Each row has a class, written after it, and each block has its own classes.
  40 -226  330  -14  100   -2   27  -67  123   61 -156  147 -231  188  -31 -271   14  218   49 -216  127 -234    6  127 -109  107 -191 -109 -176  262 -181  169 => did
  57   98  367  229  175   19  273 -270   73  223   14  -49  267   47 -102   -8   24  -62  205  534 -164  107  149  348 -205   41  -84  -98  -99  -31 -123  105 => Zomip
  31  -38 -155   45   94  116   15 -304  190 -233 -329  -23  189 -257 -238   44   95   20  182 -118 -186  223  -83 -286   98   32   59  -30 -419  235  -62  -12 => mab
 -10 -279   59 -252  177  -46  144 -394  397 -421 -150  434 -155  -55 -667  -71 -200 -209 -250 -149  117  354 -140  519   48   79 -237  291   53  106 -236  209 => tasap
  97 -117  234  163  -76  115  105   97  175   89 -124 -158  188  186  -16 -201  192 -252  256  245  -11 -292  -49   80 -106   82 -124  199   35  -75  -84   74 => mab
 -22  -50 -252  149  105  -48    1 -304  143 -298 -383 -211   90 -155  -55  334  -62  -46  -52 -369  187  516   43  -57  446  -70  178  100  -29  257   23  188 => latud
 -37  316  227 -122 -243  -50  416 -320   -7 -239 -193 -126 -318  -63 -467    9 -252 -179  -41  412 -141  769  -90  -51  158 -191  -26  439  -66  285  230   80 => vogi
 -78  -44 -119  -21 -364  -35  179 -370  -10 -298 -240   47  287 -114 -330   19 -111  -49  -12  204 -117  100 -132  -69 -448  195 -480   11 -164   16   40  -19 => did
 -95  209  419 -105   36 -170  307 -185  -15   65 -407  114  -55  142 -266  -30 -288   64 -124 -230  101  554  163  341   55    4  117   55 -169   51  255   18 => did
 -52  257   18   60 -282   95   -7  -82   36  162  231  129 -241  -20 -178    0   77   31 -272   33  -57    3  151  237  197  -25  458 -310 -188 -123   31   26 => Zomip
-172  201  194   29   32 -123  169  245  -67 -183 -202 -269  322 -269  218  -83  -30 -115  447   51   27 -266  -56  265 -161 -152 -117   27  -81 -106  105  -19 => tevo
  46  340  -58 -492 -379  107 -191  131   23 -379   28 -220   45  -92  -20  288 -261  149  317 -373 -283   73  109  591 -372  -50 -273 -475  -47  419 -111 -306 => rop
-266   27  -29 -101  194 -269 -318  -28  -61   89    2 -214  105   93  -35   38  253  202   -7  313 -407  243  186   52  216  -61 -155 -196   83   67 -292 -123 => Zomip
-138 -391 -305  -89  283  -60  152 -375  176 -105 -290  153 -211  293 -136 -589   77  -75  339    4  -86   24 -114  -39   94  101 -122  -26  131  218 -210  280 => mab
 231 -154  163   46 -146  -76  152 -289  282 -249 -220  169  -65  114 -629 -270 -192  210  302 -236  289 -157   23  237 -122  298 -193 -141 -139  426   16  180 => rop
-121  183  283 -190  169 -188  268 -134   -8 -162 -370  208  -98  146  254    3 -160 -179 -292    7  136  899   35  451  166 -139   51  157  137  215 -195  128 => latud
   7  -83   52  -13 -291  -15 -208 -277  -45 -186 -262 -414  166  -89 -314  394   60   -9  136   37   53 -111   26 -252 -113  -82 -251  139  -28  307   74   62 => did
  18  143  344  -56   88  -56  552   93   70   17 -149 -125 -121   72   46   38 -101  -59  -77   64  -47  250 -100   -5 -187  224  -81  115 -188  -53  -21  -70 => tasap
-136  -83 -235 -148 -164  160  309   48  255    5   78  -12  -92  180  -34 -145   15 -224  103  268 -293  -72   92 -234  -33   33   30  -23   10   37  -65    2 => tevo
 -16  -47  -17   48  -18  222 -108   36  239   69 -177 -300  306  117  177   -5   57  136  134  107 -302  159  -35   21 -153  113 -147  111  -43  246 -336  178 => mar
  78  100  105 -162 -191 -118   55  137 -125 -127   40 -350    4 -258 -205  -54   64 -120  186 -177  311 -441   64  252 -224   74  307 -193  -82   29   47 -237 => mar
-462  137  226 -315   31  -29   48  -92  150   60 -244 -274  114    3   20  275  -86  -26  165 -186  215   43  163  292 -191  -15  -64 -166  173   37 -180   90 => luse
 -98   -9   62  300 -202  259  545   50  288  150   37   30   40  244  219 -219  196 -323   21  416  -10 -200  -56   33 -134  223 -120 -181  -23 -347 -124   -4 => vogi
-262 -157   48   34  -12   69  130 -436  291 -411 -596  -68  397  -96 -357  -43  -25  110  180   92  240  235 -112 -287 -247  185 -111  100 -204 -213  -22  220 => rop
-202  352  297  -81 -138   74  421 -228 -132  289 -410  -52 -195  -78 -181  127   10 -353 -159  311   24  819  -40  207  227 -292   42  373 -109  160  -87   36 => Zomip
-157   16 -104  108   -7   52  110 -286   87  187   97  227  -90    2  284 -222   17 -236  -31  229  -80  -48   40  -76  185  -14  -76   98  131   97 -149   51 => mar
 -16  -58  -77  -74  298 -141 -255 -128  129  -34  -48   35  -28    3  304  -62  260   80 -207  145 -267  180   30  -52  279   32  235  206 -209   54 -425  -26 => latud
 -57  167   81 -333 -230   88   72  292   30 -198  -95 -478  173 -128 -215  445 -151  -91  223 -233   31  -50   27  624 -366  -66  -44 -176  -23  -92  -68 -110 => tevo
-100  -46   43  -95   43 -245  102  -83   84 -218 -377  -80  365  -39 -282  -68  109   66  234   76  140 -102 -131  -11 -277  245  -67   96 -179  -42 -104   11 => luse
-104   -4 -173   73  -27 -247 -113 -405  120 -243   85  -16  -41 -135   31  180  128  -54  -77  159  -96  325  269   76  379  102 -149 -251 -110  225 -380 -288 => luse
 -67   74 -186 -350 -227  -45 -334  -85  156 -208   90 -101  151  -12 -336  490  -13 -165   79 -676  347 -141  178  501 -162   70  116 -279  268  -52   34  -39 => luse
 271 -149  226  -64  -52  -67 -433 -326  170 -183 -133 -146   88   82 -559  186  -64  223  138 -137   92   20  148  232   45   -6  -23  142  -63  475  -50  132 => did
 -43   -6   81 -308  -17   74  235  -56   91 -168 -166   81 -453   89 -250 -157  -32 -190    4 -322  134  546  -56  211   63 -120 -108   25   -6  102  -48   21 => latud
-267  -83 -421 -136   96 -242  231    2 -226  126  -28  -89   28   -9   -6  196   72 -172  145 -141    6  -70  144  324 -216   78  -96 -496   43 -292 -110  -54 => mab
 -36  117  343  197  -83   93  506  280  319 -120 -193  101  133 -143   53 -437 -113 -150  -85  167   15 -263 -145  276   74   86  347  496 -385 -302   94  112 => Zomip
 -22  -72 -442 -252  -26  194   49 -109  244 -148  -94  173   -1  291 -316   24  -61  -40  242 -185 -137  205  -30 -392  -40   29   68  122   51 -195  246   68 => rop
 -74   17 -172  -41  256  111  112 -182   64  179 -480  100  200   28  -59   27 -219  316  230 -157 -105   56 -240 -343  -67   73  -54  205 -118  182   62  202 => rop
-224  -33   75   20  -98    7  415 -136   49  175  -65 -107 -209   66  108 -207   39 -287  -50  489   56   22  -45 -110   51   47 -183  120  181   96 -207  -62 => vogi
  39 -171 -519  -39  -63  -42  257 -323  173 -366 -168  -53  141  -54 -636  -44 -126 -145  181 -139  -71  139 -148  -34  -86  246  -43  106  -25  -96  179   13 => luse
-382  163   11   29   90 -241  286 -556  245 -142 -478  123  412  368 -193   52   25   78  217  301  -79  314   -7 -234  -39  290 -150 -121    6 -203   66  173 => mar
  38   14  152  117 -236  246  267 -529  224 -194 -318  102  208  -48 -396  192 -113   -8 -106  320  180   15 -195  -75 -210  158  210  -14 -247  -76  -53  213 => tevo
 132  153  314 -159  -64 -127    3 -171 -284  -99 -137  -39    6   76 -165  371 -276   20 -111   58   19  510   22  251 -148 -144 -180  204   -4  -75  178 -146 => did
 -22  -20   53  201 -110  130  121  -81  -43   55  148 -106  185  -32  206 -145  137  -13  157  400 -237 -223  -19  -26 -368  100 -279 -272  -99 -166 -113  -37 => Zomip
  51 -186  -33   51   11  155  -26 -365  134 -154 -112  -55 -185   -5 -162 -526   34   62  124  127  -67  186 -115 -129  -70   13 -225 -128  178  778 -231  323 => did
  81 -109  232  192 -219  321   84 -133  215  -10   74 -155  137  264  -48  -66  153  -32  -17  550 -145  133   44   44 -333  112 -226 -272   43 -112 -240  122 => latud
 -33   10  352  177 -140  255  340    4  150  -78    9 -185  101  -15  306 -292  -29    1  158  485 -175 -250  -85  123 -353  102 -240 -163 -113   59 -239   42 => Zomip
 -78  324  310 -301 -117   23  259    0  -95 -164 -259 -106  -57  148  -13   66 -318  -17  197  226 -280  542   64  497 -113 -272 -183   19  -82  172   50 -144 => did
  47 -436 -101 -240 -258   22  -25 -367  215 -187 -122   91 -379   94 -832 -123 -160  -60  -35 -462  463 -117   17   31   79  118  -52   90  154  350    2  180 => mar
-162   61 -105   29  -69 -194  -14 -293 -243   88   11   63  -31 -179  178  276   33 -130 -260   45 -106   89   47   22   91  -56 -196   21  -20  -10  -80  -74 => Zomip
  54   92   40  124 -334  164  130    1    9  -98   46   26 -206    2  117 -362   80 -166   51  272 -221 -116  -58   16   92 -141   49   79 -214  -92  107  -33 => latud
 -67   -3 -107 -128   79  -84   42 -182  -14  -71  -20 -196   53 -166 -286  336 -169  248    5  335 -336  182  111   -4  -22    0   -2 -126 -290  101 -145 -141 => tasap
-447  -49 -134 -132 -154  -82  139 -253   95 -234 -250 -207   20   67 -197   58   98 -135  167  239  -14  243  200 -209   68 -107  -79 -215   79   49  -23   61 => luse
 -28   -9 -100  -23  -45 -137  100 -426  -41 -283 -147  -58  202    9 -386   66   34  -86  272  295  213 -137 -151 -359 -154   76   24  -14  104 -171  266  -68 => vogi
 -72 -130   12   86  -96   23  329 -210  151  -48 -170  -18  164  249 -139 -378   83 -173  425  549  -81  -40   37 -258 -145   72 -180  -55   48   76    5   56 => tevo
-212  -88 -444   89    5 -130   78   36    0 -128   57 -159  -12 -202  -16   31  233 -234  -44  118    3    0  -42 -156  197    4  -74 -125  150  -53 -186   19 => tevo
-237  178  328 -273   14 -169  291    8  -59 -210 -147 -228 -355 -112 -168  224   -6 -242   -9  184 -180  355  241  -17  287 -444  -44   62  -89  226  110  -72 => latud
 253   66  370  150  -55  368 -125  -82  155    0  157 -235  317  -32  337 -105    5 -187  362  406 -338 -336   65  115 -258 -107 -158  -92  145  387 -124  -58 => mab
-108  -79  185  238 -303  168  275  -40  188 -128    7  -85  202  120   84 -140   59 -265  -62  603  -59   35   65  157 -257   59 -219 -114  113 -119 -123  186 => tasap
-202 -125  211  160 -139  174  522 -152  337    2 -327 -197  137  134 -393 -244   73 -241  215  497  116   76   -9 -174   -6  149 -206   39   20  -71  -81  -47 => luse
 -68 -150 -428  -29  -58  222  139 -260  294 -139 -133  399 -131  236 -111 -184  265 -478  156   77  -19   61  -93 -148  402 -132    0   22  146  111 -116  -26 => luse
  71  291  464  203  -72  278  167  168   92   27  181  -39   10 -354   54  -78 -134   11  -43  195  129  -70   25   -7 -157 -197  282   46 -178  116  160  248 => did
 -92   36  -31   58  -19  -79  250 -338   67 -735 -421 -102  409 -204   -4   62 -204  -40  211  236   48  184 -264 -339 -144   88 -131   84  -69  -55  145    7 => mab
-250  241  538   14   17 -206  520 -260  -45  165 -300  -68 -393  -82 -347 -108   36 -217   82  273  355  305  118 -272  302 -167  133  135 -113  203  219   64 => tasap
  -5  266  -26   76  109  -11  -16 -160    7  235  210  160  -30 -186  -99  104   63 -176 -129  131  104  294   99   77  320  -70  295  -92   64  -85  -58 -168 => tevo
-167 -104 -392  -40  -78 -181  134 -350   50 -289 -320  176  215   20 -379 -152 -264  172  101  140  -51  647 -138 -392   28  249 -265  183 -142 -165   90  -76 => mab
-284 -227  -69 -178  -88   -2  255 -390  430 -219 -128  116 -207   57  -20 -447  119 -234  130   26   71 -136  -62   43 -180  244 -299    6   31  335 -388  245 => vogi
  30   15   34 -176 -151   96 -257  139   68 -214   60 -132   54 -133 -228   88  -74   27  116  139 -338  -32   -8  -38    2 -284 -107  325  -32  261   55   66 => luse
 131   31  255  243 -225  -19   75  260  192  -31 -241  -11  180  101  121 -153  132   10    9  193  -97 -326   20 -152  159  -38  357  548 -482  -80  186  234 => latud
 -25  224  323 -271 -113   57  244 -101 -158 -379   -3   20 -266  -88 -190   89 -266 -214 -240  278  156  852  -87    5  -69 -320   74  202  179  -50  208  -45 => vogi
-406  115  140 -335  304 -312  189  119  -25 -303   49 -241  135 -303  258  227 -167 -128   35   -4 -411    5  148  516 -208  -73 -511 -149   72  -97 -226 -238 => mar

A new block, with new classes.
-240 -179  -29  -88  347   76  -54  159  282   71 -221  -64  150 -170 -595  233  203 -126 -300 -100   47 -332 -710  103 -210  -31 -209  310  -37  -45  538 -306 => luded
-456 -163 -561  -30  245 -352  360  -82   34  288  -74  -99  190  -55 -350  157  115 -298 -304   60 -137  194 -506  325  -58  104 -119  368 -258 -203   34   99 => Monuv
-133   -7 -288  145 -205   62 -249 -381  604   37 -310 -130  -75  371 -583 -334 -341  141  -89  270 -343  275 -325   55   53   77  -74 -119   69  -92  373   43 => pebel
-641 -222  -67  -45  274  -45   85   23  150 -104  109 -103  138 -177 -599  507   -7 -334 -327 -401   -7 -245 -643  -66 -390  -90  -54  353  154  -88  265 -527 => pirak
-444   29 -740  -73  267 -465  352 -121   27  328  -70  -47   98 -156 -438   79   64 -182 -287   58 -107  231 -645  125 -330  201   95  235 -157 -309  107   26 => velu
 313  -15 -266  116 -387   76 -289 -287  817  141 -429 -236   65  520 -457 -489 -341  245 -113  487 -232  183 -558  -46  104  119   61 -143   59  -86  482  140 => pirak
 899  179  -94   76 -276   24 -345  -23  581  533 -322 -104  684  303  473 -528  757   99   -2  -57   20  -75 -378  -22  474  318   49 -403  226  339  166  318 => Monuv
-549  -35 -585  -78  173 -263  320 -134  -90  339  -55  -14   45 -133 -346  192    8 -144 -392   34  -51  343 -347  212  -60  260    5  237 -282 -371   61   -9 => Puv
 373    1 -265  104 -380   97 -234 -266  819  151 -445 -173   93  455 -409 -506 -184  261  -70  435 -233  193 -506   -4   93  118   50 -193   -2 -123  549  135 => luded
-559 -189  -96  -51  363 -116   16   36  142   11  105  -76  112 -101 -668  543   51 -340 -404 -328  -84 -209 -563   29 -372   -7 -151  244  190   91  184 -458 => pebel
-575   30 -669 -101  310 -424  368 -167 -168  311   72   -6   12 -130 -422  240  -44 -273 -249  -58  -97  245 -367  198 -334  164   79  210 -186 -340   18   15 => bil
  70  -97 -235  123 -228   71 -210 -401  735   31 -168 -139   77  473 -534 -303 -385   49 -236  308 -172  309 -264   97  -99   28  -34  -83  242   69  227   95 => luded
-512 -231 -136  -17  288  -65   93   11  160  -12  151 -104  206 -205 -569  509   41 -385 -227 -427   18 -279 -599   -9 -356  -76  -73  290  183  -54  281 -484 => bil
 541   79 -165  161 -203 -194 -193   -2  600  252  -74  -84  716  177  402 -368  471  -59  270 -320  -97 -189 -460 -166   63   30  215 -340  192  -40   12  197 => rufa
-256 -236   22 -130  389   -4  -41  170  295   44 -145  -75  152 -223 -477  229  141 -133 -246 -131   88 -351 -687   82 -206 -117 -184  365  -24  -88  428 -323 => Puv
 540  126 -272  230 -318 -253 -349 -155  786  396   15 -125  510  364  327 -313  672 -175  259 -396 -158  -54 -366  -79  126  293   84 -425  175  286   29  236 => luded
-142 -156 -593  326  -56  -22 -141 -363  159  436 -504 -453 -116  449 -760 -313  -85 -235   94  611 -106  304 -350  160  126  131 -388  176  -91 -187  538   60 => bil
-354 -258  -28  -97  418  -17   35  109  157   34  -47  -22  163 -146 -600  288   51 -239 -365 -103  -13 -335 -624  164 -248  -78 -178  348   26  -12  330 -304 => rufa
 -76 -141 -529  332   15 -159 -202 -255  139  348 -377 -429 -132  332 -580 -203  -99 -268  380  534  -97  165 -282  278  187  147 -514   74  -78  -96  453  218 => rufa
 -56   28 -230  156 -236   36 -328 -509  619  107 -301 -171  -88  494 -518 -487 -398  162 -173  283 -266  295 -299   -6  108   98  -61 -122  167   56  383  137 => pirak
-334 -211   -8 -112  419  -40 -109  157  197  106  -72  -60   72 -152 -594  283  146 -212 -379 -139  -49 -312 -619  116 -191  -26 -224  321   22   41  373 -334 => pebel
-501   75 -658  -33  171 -438  266 -256   46  311  -46 -158    8    2 -480  156 -126 -199 -251   32 -107  262 -467   85 -338  159   60  173 -146 -283   58   25 => pirak
-146 -291 -529  377   36 -101 -104 -299  282  395 -535 -470    9  512 -635 -320  -67 -222   89  630 -100  275 -413  173  150  103 -481  201  -63 -136  385  100 => Puv
 471   80 -273  201 -243 -282 -373 -164  744  402   -7  -98  500  383  316 -327  591 -220  220 -358 -219 -131 -386  -46   95  283   56 -387  190  195  -11  254 => Kenu
 851  163 -150   87 -325  -40 -379 -116  724  480 -358 -135  677  332  340 -531  711   61  -34    5   -9  -88 -595  -44  359  356   37 -389  253  320  196  321 => Kenu
 -33  -60 -297  128 -227   73 -171 -481  670  -14 -189 -155   64  430 -667 -277 -538   57 -196  343 -212  335 -252  110 -117   -9  -65  -53  236    6  188   60 => rufa
-448   48 -685  -32  202 -486  307 -208   14  307  -84 -134   38  -49 -433   81  -23 -174 -280   62 -111  233 -593   81 -268  213   60  180 -128 -219  122   44 => pirak
-376 -271   19 -123  393   92   59  217  111    5  -50  -15  152 -250 -566  401   95 -200 -441 -130   76 -342 -621  124 -226  -30 -236  432  -36   42  303 -391 => rufa
 681  149 -255  153 -286 -160 -339 -137  834  455  -46 -166  551  376  317 -292  575 -117  261 -252  -86 -134 -418  -58  158  332   98 -437  205  359   42  271 => bil
-101    2 -572  268  -56 -232 -195 -268   41  486 -330 -408 -108  230 -529 -151  121 -265  333  287 -103  236 -324  188  216  155 -405  109 -146 -272  499  115 => velu
-481 -219  -78   -7  242   42   22   10  168  -40   53  -73  142 -190 -468  387   19 -297 -203 -338    3 -349 -567  -16 -288  -79  -68  243  244  -36  336 -505 => bil
-536 -165 -150  -18  242  -81   10   -1  174  -72   71 -111   94 -170 -583  436   -9 -323 -308 -342  -92 -221 -526  -33 -408 -119 -110  277  263   -7  235 -516 => pebel
 -40 -151 -218  143 -156   20 -229 -422  807   16 -190 -150   76  521 -515 -292 -482   40 -217  356 -211  327 -237  106  -67  -21  -60  -50  251   43  111  123 => Puv
 -35 -140 -549  327   20 -157 -240 -211  267  336 -444 -441 -124  371 -627 -190  -86 -188  287  618 -124  208 -355  264  145  137 -496   31  -16  -75  438  192 => pebel
-605 -178 -604  -10  377 -539  335 -174   37  368   78  -74  127   13 -436  124  178 -402 -278  -98 -201  294 -479  285 -143  163 -125  294 -264 -172   14  103 => Monuv
-650 -310  -25 -122  454   78    7    8  243  114  171   -8   -3   61 -743  495  -36 -423 -683 -371 -159 -149 -336   75 -359  159 -217  415   68  293  209 -398 => Tup
 -96  -26 -345  208 -256   88 -279 -442  703   50 -343 -133  -65  441 -617 -396 -390  132 -112  367 -319  274 -381   79   50   70  -87  -66  171  -38  397   89 => velu
-418   43 -698  -93  286 -365  202  -83   76  375  -82  -73  104  -74 -500  170   13 -197 -358   47 -124  257 -493  177 -309  254  -13  168 -133 -259   54    7 => pebel
-627 -214   31 -179  398  120  -85   29  191   72  176   35  -34  -11 -739  548    6 -430 -744 -438 -122  -93 -151   57 -325  181 -245  427  -15  194  155 -417 => Kenu
-324  -50 -670  -67  153 -274  328  -91  -13  295 -103  -85  106 -141 -441  168 -102 -152 -362  226  -61  251 -494  264 -142  154   47  315 -244 -435   70   64 => Zovu
 798  186 -204  139 -301  -30 -337  -87  624  483 -347 -146  676  243  384 -550  710  100  134  -74   30  -98 -522  -51  372  255   60 -403  260  231  231  266 => Monuv
 527  121 -261  136 -239 -151 -336  -79  741  441  -72  -75  557  308  332 -243  624 -142  107 -310 -141  -88 -354  -22  179  406   32 -379  127  213  -23  254 => Kenu
 277  -19 -343  124 -356   40 -165 -251  794  103 -459 -197   94  457 -478 -388 -326  208  -85  484 -330  186 -466  -18   48   55   84 -158   72 -152  446   87 => Monuv
-422 -278  -72 -100  368   63   96  187   86   40 -107  -62   83 -245 -553  360   27 -200 -364 -126    6 -370 -662  107 -271  -95 -167  460  -31  -94  459 -347 => Tup
-253 -103 -586  300  -39 -175 -139 -333   57  435 -407 -415 -169  327 -597 -247  122 -308  239  300 -171  236 -326  113  126  240 -452  150 -242 -248  512   52 => Kenu
 -67  -89 -352  174 -160    4 -221 -403  613   34 -256 -145  -32  416 -603 -335 -421   39 -157  267 -348  230 -366   79   33   45  -68  -13  164  -93  362   75 => Zovu
-218  -50 -344  191 -155  -15 -251 -479  639   60 -213 -123  -75  434 -679 -356 -446   23 -124  221 -371  339 -238   68    4   83 -134  -56   79  -30  322   94 => rufa
-153   28 -294  112 -190  142 -296 -496  585  116 -192  -82 -110  447 -660 -330 -442   80 -206  203 -270  399 -138   47   51  206  -49 -100   94   67  307  107 => bil
-415   12 -662  -83   73 -311  234 -164  -37  393  -55  -31   68  -97 -417   95  -22 -164 -436  121 -106  327 -524  254  -82  212   34  309 -190 -345   72   41 => velu
-692 -270 -155   78  239  -70  141  -76  158 -105  173 -105  148  -75 -564  537   -6 -460 -282 -462  -78 -266 -497   -7 -493 -106  -86  293  242   19  157 -511 => luded
 218  -23 -378  155 -322  -52 -220 -290  838  148 -360 -192   57  480 -557 -409 -220  113  -53  357 -332  293 -456  -14   13   91   42 -150  -32 -196  521  143 => luded
-670 -267  -19 -114  334  118  -54    0  202  105  194  -30  -30   99 -775  558  -96 -455 -716 -426 -186  -93 -239   27 -394   76 -212  479   66  207  161 -472 => Tup
-385  -34 -615  -78  120 -294  336 -132  -23  365 -163 -103  115 -106 -440  175  -61 -135 -413  217  -88  263 -490  284  -55  164  -11  292 -260 -309   83   68 => Monuv
 576  145 -146  167 -249 -141 -342  -70  631  302  -78  -88  632  259  451 -400  479  -61  288 -303  -95 -171 -364 -105  114   23  168 -340  324   37   -4  235 => velu
-485  -24 -582  -86   49 -143  276 -127  -22  357  -83  -71   43  -75 -408  299  -95 -172 -500  127  -96  307 -411  271  -80  250  -66  345 -222 -192   41   34 => Tup
-534 -253   -5 -139  382   97 -102   38  299  150  195    9   28  138 -779  520   18 -465 -692 -367 -164 -119 -277   67 -304  169 -157  385   18  255  153 -415 => bil
 -52 -142 -306  101 -180   15 -149 -440  680   11 -141 -124   77  474 -587 -287 -421  -63 -280  223 -283  256 -287   78 -147   82  -15  -34  239   -5  216   55 => Kenu
 290  -45 -320   95 -381   97 -137 -268  751  128 -494 -193   88  414 -407 -480 -263  267  -55  489 -282  136 -660  -24   62   84   70 -125   73 -157  586   72 => Tup
 534   99 -239  192 -263 -182 -362 -152  882  395  -99 -165  552  434  358 -288  521 -131  272 -243 -140 -154 -420  -22  118  251   62 -390  219  287  -46  272 => Puv
 296  -75 -290   58 -290   78 -193 -222  837   57 -469 -134  144  356 -401 -513 -231  227 -121  455 -255  154 -607   -9   82  165   32 -118   41 -142  507  140 => Kenu
-119  -64 -507  301 -105 -178 -211 -365  163  411 -308 -489 -132  348 -531 -226  -23 -249  280  305  -68  219 -328  117  197  184 -391   84  -84 -110  483  110 => pirak
 452  -97 -278   50 -288  160 -197 -117  840  135 -431 -152  122  432 -418 -449 -282  262 -126  600 -165  110 -571   31   63  109   82 -145   35 -114  544  137 => bil
-217  -55 -623  297  -47 -159 -250 -224  149  465 -358 -445 -147  283 -652 -123   42 -273  313  320 -161  255 -319  168  134  212 -428  102 -258 -294  468   80 => pebel
 874  172 -197  133 -319  -34 -438  -68  767  545 -362 -170  686  407  400 -592  646   62   63    8  -44  -92 -508  -19  372  264   41 -374  240  336  152  400 => Monuv
-589 -168  -72  -40  254  -71  115  -41  121  -36   31 -100  105 -169 -529  512  -16 -264 -299 -306   10 -159 -484  -48 -331  -77  -80  254  156  -82  208 -492 => Puv
-102 -154 -537  357  -31  -73 -158 -228  207  413 -467 -483 -105  301 -556 -150  -67 -211  395  477 -115  135 -346  227  236  162 -509  113 -166 -177  575  208 => Tup
 227  -89 -275  109 -286   83 -205 -205  732   83 -356 -190  114  431 -420 -421 -319  172 -142  396 -218  136 -533  -17   90  103   68  -78   65 -123  480  116 => pirak
 544  114  -17  136 -246  -83 -252  -54  510  259    7 -121  650  269  432 -244  387  -63  162 -398  -35 -170 -237 -151  178   70  211 -330  228   67  -49  219 => pirak
 592  148 -252  166 -346 -149 -371 -104  842  419  -65 -141  569  395  274 -261  559 -119  141 -226 -148  -44 -423  -74  145  314   46 -396  177  313  -29  222 => rufa
 -29  -46 -280  167 -201  -11 -235 -421  687   57 -339 -188  -25  428 -556 -385 -469  119  -59  345 -332  209 -334   58   54   -3  -70  -99  151   -6  376  152 => Monuv
